Here is a tiny trained network, its code and every weight. The questions are about switching its units off for an input and a target symbol, where a switched-off unit gives its printed mean instead of its output.

import numpy as np


def w(rows, s, z=0):
    codes = np.array(rows[::2]) - 128.0
    scale = np.full(codes.shape[1], s)
    scale[-1] = z or s
    return codes * scale


def norm(h):
    return h / np.sqrt((h * h).mean(-1, keepdims=True) + 1e-5)


def softmax(a):
    e = np.exp(a - a.max(-1, keepdims=True))
    return e / e.sum(-1, keepdims=True)


def log_softmax(a):
    a = a - a.max(-1, keepdims=True)
    return a - np.log(np.exp(a).sum(-1, keepdims=True))


def net(x, mask):
    ids = ['ΓΔΞαβζηλπφ'.index(c) for c in x.split()]
    T = len(ids)
    res = E[ids] + P[:T]
    u = 0
    for l in range(2):
        r = norm(res)
        for j in range(3):
            rows = slice(4 * j, 4 * j + 4)
            q, k, v = (r @ M[l][rows].T for M in (Q, K, V))
            z = softmax(np.where(np.tri(T) > 0, q @ k.T / 4**0.5, -1e9)) @ v
            o = O[l][rows]
            res = res + np.where(mask[u + j], z, o[:, -1]) @ o[:, :-1]
        u += 3
    return log_softmax(norm(res)[-1] @ U[:, :-1].T + U[:, -1])


Q, K, V, O = {}, {}, {}, {}
E = w([
[101,121,88],'Γ',
[99,122,147],'Δ',
[146,178,161],'Ξ',
[123,140,163],'α',
[104,127,159],'β',
[131,155,173],'ζ',
[123,201,10],'η',
[108,128,161],'λ',
[133,177,106],'π',
[166,133,87],'φ',
],0.013)
P = w([
[2,187,176],'0',
[47,161,154],'1',
[77,134,152],'2',
[90,122,146],'3',
[98,110,142],'4',
[102,100,136],'5',
[101,91,134],'6',
[103,82,132],'7',
[103,73,131],'8',
],0.0039)
Q[0] = w([
[252,151,62],'L0H0',
[183,119,164],'L0H0',
[46,117,96],'L0H0',
[173,37,66],'L0H0',
[176,95,41],'L0H1',
[106,75,120],'L0H1',
[238,106,129],'L0H1',
[157,116,125],'L0H1',
[108,137,168],'L0H2',
[105,175,133],'L0H2',
[128,75,78],'L0H2',
[155,175,118],'L0H2',
],0.013)
K[0] = w([
[230,181,85],'L0H0',
[186,137,176],'L0H0',
[67,56,77],'L0H0',
[199,67,95],'L0H0',
[135,133,60],'L0H1',
[127,48,112],'L0H1',
[251,147,111],'L0H1',
[205,124,95],'L0H1',
[167,141,161],'L0H2',
[169,173,153],'L0H2',
[82,142,65],'L0H2',
[147,119,171],'L0H2',
],0.012)
V[0] = w([
[105,34,62],'L0H0',
[143,186,176],'L0H0',
[128,52,126],'L0H0',
[225,167,223],'L0H0',
[161,218,31],'L0H1',
[144,54,62],'L0H1',
[182,114,75],'L0H1',
[234,91,137],'L0H1',
[137,179,223],'L0H2',
[130,162,209],'L0H2',
[153,255,136],'L0H2',
[172,171,128],'L0H2',
],0.0051)
O[0] = w([
[160,254,180,97],'L0H0',
[111,48,69,147],'L0H0',
[124,197,131,91],'L0H0',
[49,47,124,61],'L0H0',
[74,85,75,102],'L0H1',
[91,93,117,45],'L0H1',
[56,92,105,43],'L0H1',
[46,113,136,3],'L0H1',
[133,163,122,194],'L0H2',
[105,183,136,182],'L0H2',
[142,199,171,213],'L0H2',
[202,155,215,124],'L0H2',
],0.0041,0.0038)
Q[1] = w([
[219,245,130],'L1H0',
[170,206,51],'L1H0',
[88,71,188],'L1H0',
[121,102,198],'L1H0',
[106,118,121],'L1H1',
[93,110,78],'L1H1',
[156,98,166],'L1H1',
[62,133,79],'L1H1',
[185,69,210],'L1H2',
[155,72,70],'L1H2',
[177,64,155],'L1H2',
[149,92,29],'L1H2',
],0.011)
K[1] = w([
[166,158,119],'L1H0',
[190,198,54],'L1H0',
[94,101,155],'L1H0',
[118,101,233],'L1H0',
[109,100,127],'L1H1',
[81,154,105],'L1H1',
[163,79,114],'L1H1',
[64,151,124],'L1H1',
[153,39,146],'L1H2',
[64,81,54],'L1H2',
[136,45,123],'L1H2',
[132,121,5],'L1H2',
],0.012)
V[1] = w([
[220,78,20],'L1H0',
[70,137,72],'L1H0',
[171,122,225],'L1H0',
[3,170,90],'L1H0',
[134,167,87],'L1H1',
[57,106,93],'L1H1',
[50,38,80],'L1H1',
[216,117,87],'L1H1',
[113,186,48],'L1H2',
[88,128,228],'L1H2',
[100,94,129],'L1H2',
[151,209,132],'L1H2',
],0.0055)
O[1] = w([
[77,167,192,80],'L1H0',
[186,166,193,123],'L1H0',
[107,89,31,136],'L1H0',
[180,156,145,150],'L1H0',
[124,103,110,158],'L1H1',
[144,217,183,83],'L1H1',
[182,197,123,3],'L1H1',
[119,135,76,114],'L1H1',
[107,4,147,155],'L1H2',
[175,202,217,162],'L1H2',
[85,201,68,89],'L1H2',
[143,85,167,218],'L1H2',
],0.0037,0.0053)
U = w([
[182,219,212,234],'Γ',
[236,45,126,171],'Δ',
[73,1,104,195],'Ξ',
[112,70,95,37],'α',
[95,135,110,3],'β',
[101,127,102,15],'ζ',
[93,204,33,160],'η',
[88,134,105,36],'λ',
[98,117,97,24],'π',
[109,127,102,16],'φ',
],0.012,0.0049)

Each question gives the input, a string of symbols that net reads in full, and the target symbol t.
The units are the heads (4 rows each of Q, K, V and O). Each row of codes is followed by its name. A weight is (code - 128) times the scale printed after its matrix; where a second scale follows, it is the last column's (O and U).
mask holds one flag per head, layer by layer. A switched-off head (its flag False) gives its mean, the last column of its rows in O, instead of its output. The means were averaged over made-up inputs and are rounded, as every weight is.
A unit's drop is (log p(t) with every unit on - log p(t) with that unit switched off) / (log p(t) with every unit on - log p(t) with every unit switched off).
The circuit of an input: a set's keep is (log p(t) with only the set's units on - log p(t) with every unit switched off) / (log p(t) with every unit on - log p(t) with every unit switched off). Starting from all 6 units, units are removed one at a time, each time the one whose removal leaves the highest keep (on an exact tie, the one counted first), for as long as the keep stays at least 0.8.
units of the circuit, in order: the units of the circuit, biggest drop first
unit that matters most: the unit with the biggest drop
which heads matter: for each layer, one digit per head in row order, 1 if its drop is at least 0.15 and else 0, layers parted by /
drop when u is switched off: that unit's drop, to one decimal
input Γ φ Γ π β Γ π η π, target Ξ: which heads matter -> 110 / 001
input Ξ π φ Γ Γ η η Ξ β, target Γ: units of the circuit, in order -> L1H2
input λ Γ Γ, target Δ: units of the circuit, in order -> L1H2, L0H2, L0H0, L1H0
input ζ α α, target Δ: which heads matter -> 110 / 101
input π α λ φ α, target Δ: units of the circuit, in order -> L1H0, L0H0, L1H2
input λ ζ φ α π Ξ α Γ α, target Ξ: which heads matter -> 100 / 110
input ζ Ξ Γ Γ π Δ, target Γ: which heads matter -> 100 / 000
input α β ζ λ Γ, target Γ: which heads matter -> 100 / 000
input α λ φ Δ α φ β η Δ, target Δ: units of the circuit, in order -> L1H0, L0H2, L1H2, L0H0
input Γ π λ Γ π, target Δ: units of the circuit, in order -> L1H2, L0H0
input β η α β, target Δ: units of the circuit, in order -> L1H0, L0H1, L0H0, L1H2
input α π φ α ζ α, target Ξ: which heads matter -> 110 / 100
input α β λ λ, target Δ: which heads matter -> 110 / 101
input λ β λ Γ Γ β, target Δ: units of the circuit, in order -> L1H0, L1H2, L0H2
input Ξ α Γ ζ Γ π β ζ, target Δ: which heads matter -> 100 / 111
input Δ η β α Γ, target Γ: which heads matter -> 100 / 100
input Δ Γ η β β Δ, target Δ: units of the circuit, in order -> L1H0, L1H2
input Ξ Γ Δ Γ, target Δ: which heads matter -> 111 / 101
input ζ Γ α φ β Δ φ φ, target Ξ: unit that matters most -> L0H1
input Ξ β φ α Δ Ξ, target Δ: which heads matter -> 100 / 111
input λ Γ Ξ Γ φ Ξ β, target Γ: unit that matters most -> L1H2
input α α α ζ φ Ξ π φ Ξ, target Δ: which heads matter -> 101 / 101
input β ζ α β Ξ β Ξ Ξ, target Ξ: which heads matter -> 110 / 110
input λ β λ φ, target Ξ: drop when L1H1 is switched off -> 0.0
input π φ Ξ η φ π φ λ, target Γ: drop when L1H2 is switched off -> 1.5
input η ζ Ξ π Ξ φ Γ ζ λ, target Γ: drop when L1H1 is switched off -> 0.0
input π φ π λ Γ Δ α Γ π, target Ξ: drop when L1H2 is switched off -> 1.3
